Below is a small trained network, with its code and all its weights. Each question gives an input and a target symbol and asks what happens when units are switched off, that is, made to give their printed mean instead of their output.

import numpy as np


def w(rows, s, z=0):
    codes = np.array(rows[::2]) - 128.0
    scale = np.full(codes.shape[1], s)
    scale[-1] = z or s
    return codes * scale


def f(y):
    return y / 2 * (1 + np.tanh(0.7978845608 * (y + 0.044715 * y**3)))


def softmax(a):
    e = np.exp(a - a.max(-1, keepdims=True))
    return e / e.sum(-1, keepdims=True)


def log_softmax(a):
    a = a - a.max(-1, keepdims=True)
    return a - np.log(np.exp(a).sum(-1, keepdims=True))


def net(x, mask):
    ids = ['βγεξτψω'.index(c) for c in x.split()]
    T = len(ids)
    res = E[ids] + P[:T]
    q, k, v = (res @ M[0].T for M in (Q, K, V))
    z = softmax(np.where(np.tri(T) > 0, q @ k.T / 4**0.5, -1e9)) @ v
    res = res + np.where(mask[0], z, O[0][:, -1]) @ O[0][:, :-1]
    y = f(res @ A[0][:, :-1].T + A[0][:, -1])
    res = res + np.where(mask[1:13], y, B[0][:, -1]) @ B[0][:, :-1]
    return log_softmax(res[-1] @ U[:, :-1].T + U[:, -1])


Q, K, V, O, A, B = {}, {}, {}, {}, {}, {}
E = w([
[201,99,232],'β',
[182,148,5],'γ',
[96,163,135],'ε',
[118,53,71],'ξ',
[216,154,171],'τ',
[61,124,187],'ψ',
[116,16,72],'ω',
],0.019)
P = w([
[93,160,169],'0',
[85,158,171],'1',
[249,72,111],'2',
[147,68,64],'3',
[85,156,172],'4',
[242,141,97],'5',
[148,76,52],'6',
[85,162,171],'7',
[238,167,84],'8',
[151,70,51],'9',
[88,163,172],'10',
[243,184,74],'11',
[150,73,57],'12',
[82,160,163],'13',
],0.012)
Q[0] = w([
[68,103,176],'h1',
[204,92,255],'h1',
[74,105,125],'h1',
[114,125,155],'h1',
],0.012)
K[0] = w([
[11,111,23],'h1',
[139,212,6],'h1',
[22,108,145],'h1',
[81,206,114],'h1',
],0.011)
V[0] = w([
[253,236,102],'h1',
[94,226,84],'h1',
[44,112,137],'h1',
[94,168,205],'h1',
],0.0043)
O[0] = w([
[178,83,109,255],'h1',
[33,178,142,67],'h1',
[130,88,3,35],'h1',
[158,129,150,108],'h1',
],0.0055,0.0028)
A[0] = w([
[9,188,172,179],'n1',
[182,43,161,208],'n2',
[74,105,50,82],'n3',
[40,129,120,118],'n4',
[106,240,195,122],'n5',
[119,129,8,77],'n6',
[166,47,82,145],'n7',
[61,63,172,206],'n8',
[49,80,253,38],'n9',
[26,157,168,141],'n10',
[213,170,139,81],'n11',
[115,191,156,255],'n12',
],0.013,0.0073)
B[0] = w([
[178,91,40,191],'n1',
[129,152,138,254],'n2',
[139,104,2,153],'n3',
[25,144,137,154],'n4',
[80,253,160,190],'n5',
[168,139,187,181],'n6',
[99,137,164,213],'n7',
[107,165,179,188],'n8',
[107,33,146,173],'n9',
[170,137,88,173],'n10',
[71,107,96,204],'n11',
[192,79,87,205],'n12',
],0.013,0.011)
U = w([
[152,119,194,254],'β',
[220,108,146,132],'γ',
[137,186,114,70],'ε',
[79,173,147,156],'ξ',
[98,245,186,5],'τ',
[123,61,112,105],'ψ',
[45,180,160,53],'ω',
],0.011,0.0043)

Each question gives the input, a string of symbols that net reads in full, and the target symbol t.
The units are the heads (4 rows each of Q, K, V and O) and the neurons (one row each of A and B). Each row of codes is followed by its name. A weight is (code - 128) times the scale printed after its matrix; where a second scale follows, it is the last column's (O, A, B and U).
mask holds one flag per unit, heads first, then neurons. A switched-off unit (its flag False) gives its mean, the last column of its rows in O or B, instead of its output. The means were averaged over made-up inputs and are rounded, as every weight is.
A unit's drop is (log p(t) with every unit on - log p(t) with that unit switched off) / (log p(t) with every unit on - log p(t) with every unit switched off).
The circuit of an input: a set's keep is (log p(t) with only the set's units on - log p(t) with every unit switched off) / (log p(t) with every unit on - log p(t) with every unit switched off). Starting from the 12 units with the biggest drops (on a tie, the unit counted first), units are removed one at a time, each time the one whose removal leaves the highest keep (on an exact tie, the one counted first), for as long as the keep stays at least 0.8.
circuit, biggest first: the units of the circuit, biggest drop first
k most important neurons: the k neurons with the biggest drops, biggest first
drop of u: that unit's drop, to one decimal
input ξ β ψ ψ ε ξ ψ ε ω ψ ε γ τ ψ, target ψ: circuit, biggest first	[n1]
input ω ε ψ τ γ β ξ, target β: circuit, biggest first	[n7 n6]
input ε β ψ ε ξ ψ, target γ: circuit, biggest first	[n7 n4]
input ψ β ψ τ ω ξ, target β: circuit, biggest first	[n7 n1 n6]
input γ ε ω, target β: 2 most important neurons	[n7 n5]
input ξ ε ε τ ε ε ω γ β ε τ ω ψ, target ψ: 3 most important neurons	[n5 n1 n9]
input ε τ γ, target β: 2 most important neurons	[n6 n7]
input ξ ε ψ γ ψ ω, target β: drop of n5	0.1
input τ ε ε ψ γ ξ τ γ ε β ψ β ε γ, target γ: drop of n6	0.2
input ε τ γ γ ω, target ω: drop of n7	0.1
input β τ τ β ε γ ψ ω ω ω ε, target ε: drop of n5	0.6
